Below is a small trained network, with its code and all its weights. Each question gives an input and a class and asks what happens when units are switched off, that is, made to give their printed mean instead of their output.

import numpy as np


def w(rows, s, z=0):
    codes = np.array(rows[::2]) - 128.0
    scale = np.full(codes.shape[1], s)
    scale[-1] = z or s
    return codes * scale


def norm(h):
    return h / np.sqrt((h * h).mean(-1, keepdims=True) + 1e-5)


def f(y):
    return np.maximum(y, 0)


def log_softmax(a):
    a = a - a.max(-1, keepdims=True)
    return a - np.log(np.exp(a).sum(-1, keepdims=True))


def net(x, mask):
    res = np.array(x, float).reshape(1, 7) / 4 @ E
    u = 0
    for l in range(2):
        y = f(norm(res) @ A[l][:, :-1].T + A[l][:, -1])
        res = res + np.where(mask[u : u + 3], y, B[l][:, -1]) @ B[l][:, :-1]
        u += 3
    return log_softmax(norm(res)[-1] @ U[:, :-1].T + U[:, -1])


A, B = {}, {}
E = w([
[102,183,74,101,136,153,84,137,136],'x0',
[111,88,64,130,109,17,113,188,226],'x1',
[229,104,148,96,121,134,64,130,81],'x2',
[168,148,111,132,252,171,232,126,170],'x3',
[120,112,53,195,150,109,92,121,95],'x4',
[127,136,189,123,248,172,91,86,180],'x5',
[225,172,136,32,73,106,86,57,187],'x6',
],0.004)
A[0] = w([
[77,117,95,182,172,28,140,174,254,77],'L0N0',
[161,100,240,92,100,108,135,130,108,4],'L0N1',
[173,133,161,131,98,200,86,123,72,41],'L0N2',
],0.0057,0.0017)
B[0] = w([
[133,40,101,125,184,94,90,146,218,253],'L0N0',
[110,86,255,124,57,198,93,170,136,171],'L0N1',
[112,57,150,129,143,12,134,117,162,178],'L0N2',
],0.0069,0.0052)
A[1] = w([
[83,156,68,140,1,63,68,132,119,6],'L1N0',
[99,195,95,108,187,150,59,100,211,159],'L1N1',
[147,119,162,157,150,101,73,96,84,47],'L1N2',
],0.007,0.0024)
B[1] = w([
[138,170,166,97,31,254,207,78,179,217],'L1N0',
[142,52,218,122,108,50,109,233,162,253],'L1N1',
[138,110,56,144,220,64,147,103,73,172],'L1N2',
],0.0089,0.0042)
U = w([
[18,130,144,197,101,197,125,144,65,181],'0',
[140,23,121,130,140,44,86,181,181,214],'1',
[147,180,62,169,217,123,131,79,2,3],'2',
[174,211,126,87,19,221,160,105,175,101],'3',
],0.0099,0.0027)

Each question gives the input, the list of numbers given to net, and the class t.
The units are the neurons (one row each of A and B). Each row of codes is followed by its name. A weight is (code - 128) times the scale printed after its matrix; where a second scale follows, it is the last column's (A, B and U).
mask holds one flag per neuron, layer by layer. A switched-off neuron (its flag False) gives its mean, the last column of its row in B, instead of its output. The means were averaged over made-up inputs and are rounded, as every weight is.
A unit's drop is (log p(t) with every unit on - log p(t) with that unit switched off) / (log p(t) with every unit on - log p(t) with every unit switched off).
The circuit of an input: a set's keep is (log p(t) with only the set's units on - log p(t) with every unit switched off) / (log p(t) with every unit on - log p(t) with every unit switched off). Starting from all 6 units, units are removed one at a time, each time the one whose removal leaves the highest keep (on an exact tie, the one counted first), for as long as the keep stays at least 0.8.
circuit, biggest first: the units of the circuit, biggest drop first
unit that matters most: the unit with the biggest drop
top k neurons: the k neurons with the biggest drops, biggest first
k most important neurons of layer l: the k neurons of layer l with the biggest drops, biggest first
drop of u: that unit's drop, to one decimal
input [5,-6,8,-1,-5,-2,2], class 1: unit that matters most	L0N2
input [-5,-8,3,-1,7,8,-5], class 2: circuit, biggest first	(L1N2, L1N1)
input [7,-5,8,1,5,6,-8], class 2: circuit, biggest first	(L0N0, L1N2)
input [-6,3,6,1,-4,-5,-7], class 0: top 2 neurons	(L0N0, L1N1)
input [3,-8,0,7,-7,0,-5], class 2: circuit, biggest first	(L1N0, L1N1)
input [-3,-8,2,-5,4,5,2], class 2: top 2 neurons	(L1N2, L1N1)
input [7,-2,7,3,1,1,-8], class 2: top 2 neurons	(L0N0, L1N1)
input [-7,4,5,-8,2,2,-3], class 0: top 3 neurons	(L1N0, L0N0, L1N1)
input [-2,-8,0,-2,4,-5,-2], class 2: 2 most important neurons of layer 1	(L1N2, L1N1)
input [0,-6,4,8,3,-6,4], class 2: top 3 neurons	(L1N0, L1N1, L0N0)
input [-6,4,5,0,-4,-3,4], class 3: circuit, biggest first	(L0N0, L1N1)
input [-8,-7,-4,0,8,-7,4], class 3: top 2 neurons	(L1N0, L0N0)
input [-6,-5,5,5,4,-1,0], class 2: 2 most important neurons of layer 1	(L1N1, L1N2)
input [-3,-3,2,-6,4,-2,-1], class 3: top 2 neurons	(L1N0, L0N0)
input [-7,6,4,-7,0,-6,5], class 3: top neuron	(L1N0)
input [0,1,7,8,8,-2,1], class 2: top 2 neurons	(L0N0, L1N1)
input [1,-8,8,-1,-3,7,-6], class 2: top 2 neurons	(L1N2, L1N1)
input [-2,-6,0,6,7,-1,0], class 2: 2 most important neurons of layer 1	(L1N1, L1N0)
input [-6,3,-3,-7,-5,1,3], class 3: drop of L1N0	0.1
input [7,2,7,-7,5,-7,7], class 3: drop of L1N0	0.3
input [-3,1,0,-4,-4,-5,8], class 3: drop of L0N0	0.0
input [3,-5,-4,1,7,1,8], class 1: circuit, biggest first	(L1N1)
